Below are the code and all the weights of a small trained network. Each question names an input and a class and asks about switching units off, where a switched-off unit gives its printed mean instead of its output.

import numpy as np


def w(rows, s, z=0):
    codes = np.array(rows[::2]) - 128.0
    scale = np.full(codes.shape[1], s)
    scale[-1] = z or s
    return codes * scale


def f(y):
    return np.maximum(y, 0)


def log_softmax(a):
    a = a - a.max(-1, keepdims=True)
    return a - np.log(np.exp(a).sum(-1, keepdims=True))


def net(x, mask):
    res = np.array(x, float).reshape(1, 6) / 4 @ E
    y = f(res @ A[0][:, :-1].T + A[0][:, -1])
    res = res + np.where(mask, y, B[0][:, -1]) @ B[0][:, :-1]
    return log_softmax(res[-1] @ U[:, :-1].T + U[:, -1])


A, B = {}, {}
E = w([
[84,195,85,108,136,211,176],'x0',
[124,132,26,111,244,218,165],'x1',
[106,56,54,118,39,88,129],'x2',
[24,94,90,20,127,85,207],'x3',
[14,149,105,127,97,132,34],'x4',
[172,216,158,2,95,133,40],'x5',
],0.0048)
A[0] = w([
[147,124,111,150,198,152,130,210],'neuron 0',
[87,128,114,114,114,119,40,192],'neuron 1',
[66,113,113,100,116,113,132,189],'neuron 2',
[89,164,109,96,128,146,83,234],'neuron 3',
[38,147,109,104,117,147,222,142],'neuron 4',
[181,61,138,188,76,92,130,255],'neuron 5',
[124,122,170,108,108,95,58,216],'neuron 6',
[116,109,123,184,219,154,198,154],'neuron 7',
[159,123,157,136,114,114,131,157],'neuron 8',
[164,102,116,183,184,136,151,163],'neuron 9',
[157,209,128,223,106,190,82,124],'neuron 10',
[195,139,76,51,144,154,157,159],'neuron 11',
[223,151,114,110,142,152,120,153],'neuron 12',
[87,53,85,152,75,99,160,134],'neuron 13',
[189,165,249,132,88,105,134,121],'neuron 14',
],0.014,0.0021)
B[0] = w([
[146,116,112,185,167,154,162,213],'neuron 0',
[156,106,76,125,145,135,39,210],'neuron 1',
[95,69,101,73,114,114,133,200],'neuron 2',
[111,123,93,88,154,166,65,209],'neuron 3',
[41,106,111,44,133,116,208,250],'neuron 4',
[167,101,162,163,22,94,143,239],'neuron 5',
[165,132,121,115,161,76,54,215],'neuron 6',
[76,108,84,229,210,96,131,254],'neuron 7',
[145,113,166,115,125,99,147,171],'neuron 8',
[139,56,151,194,169,135,144,211],'neuron 9',
[60,144,218,136,108,253,105,250],'neuron 10',
[195,191,65,102,133,155,200,220],'neuron 11',
[196,170,123,118,145,173,188,213],'neuron 12',
[106,161,58,177,10,108,128,230],'neuron 13',
[126,182,229,97,167,33,135,244],'neuron 14',
],0.024,0.0077)
U = w([
[138,125,195,165,104,168,141,6],'0',
[147,172,203,95,142,53,113,172],'1',
[186,183,96,95,154,182,195,133],'2',
[145,94,69,89,149,115,45,142],'3',
[95,82,115,220,201,132,160,151],'4',
[37,113,61,39,128,133,175,138],'5',
[120,99,102,152,2,92,127,166],'6',
[79,164,164,108,134,231,76,70],'7',
],0.0065,0.0014)

Each question gives the input, the list of numbers given to net, and the class t.
The units are the neurons (one row each of A and B). Each row of codes is followed by its name. A weight is (code - 128) times the scale printed after its matrix; where a second scale follows, it is the last column's (A, B and U).
mask holds one flag per neuron, in row order. A switched-off neuron (its flag False) gives its mean, the last column of its row in B, instead of its output. The means were averaged over made-up inputs and are rounded, as every weight is.
A unit's drop is (log p(t) with every unit on - log p(t) with that unit switched off) / (log p(t) with every unit on - log p(t) with every unit switched off).
The circuit of an input: a set's keep is (log p(t) with only the set's units on - log p(t) with every unit switched off) / (log p(t) with every unit on - log p(t) with every unit switched off). Starting from the 12 units with the biggest drops (on a tie, the unit counted first), units are removed one at a time, each time the one whose removal leaves the highest keep (on an exact tie, the one counted first), for as long as the keep stays at least 0.8.
units of the circuit, in order: the units of the circuit, biggest drop first
unit that matters most: the unit with the biggest drop
k most important neurons: the k neurons with the biggest drops, biggest first
drop of u: that unit's drop, to one decimal
input [-7,0,3,5,1,3], class 3: unit that matters most : neuron 6
input [-8,5,1,-4,3,4], class 3: units of the circuit, in order : neuron 1; neuron 6
input [4,-1,-8,-3,-6,3], class 2: 2 most important neurons : neuron 12; neuron 11
input [-2,-1,1,-5,-3,0], class 0: 3 most important neurons : neuron 10; neuron 5; neuron 4
input [-6,-8,-1,4,5,3], class 1: 2 most important neurons : neuron 14; neuron 7
input [0,3,-5,5,7,-8], class 5: 3 most important neurons : neuron 4; neuron 2; neuron 13
input [-7,-3,0,4,8,-3], class 6: 2 most important neurons : neuron 13; neuron 5
input [-5,6,4,-5,0,8], class 2: 2 most important neurons : neuron 12; neuron 11
input [5,5,-7,-6,4,0], class 7: 2 most important neurons : neuron 10; neuron 3
input [7,1,4,-6,-7,3], class 2: 2 most important neurons : neuron 11; neuron 12
input [-7,-2,-2,-8,1,0], class 1: 2 most important neurons : neuron 14; neuron 6
input [-8,-3,-6,2,2,-7], class 6: 2 most important neurons : neuron 5; neuron 13
input [4,-8,-2,0,-2,-7], class 6: 2 most important neurons : neuron 5; neuron 13
input [-8,6,5,-3,8,1], class 3: unit that matters most : neuron 1
input [-8,4,-5,-6,2,3], class 0: 2 most important neurons : neuron 10; neuron 4
input [-4,-2,8,-8,-8,-2], class 6: drop of neuron 13 : 0.1
input [0,1,6,-8,-1,-2], class 0: drop of neuron 10 : 0.4
input [7,-7,-8,-2,-1,1], class 1: drop of neuron 14 : 2.4
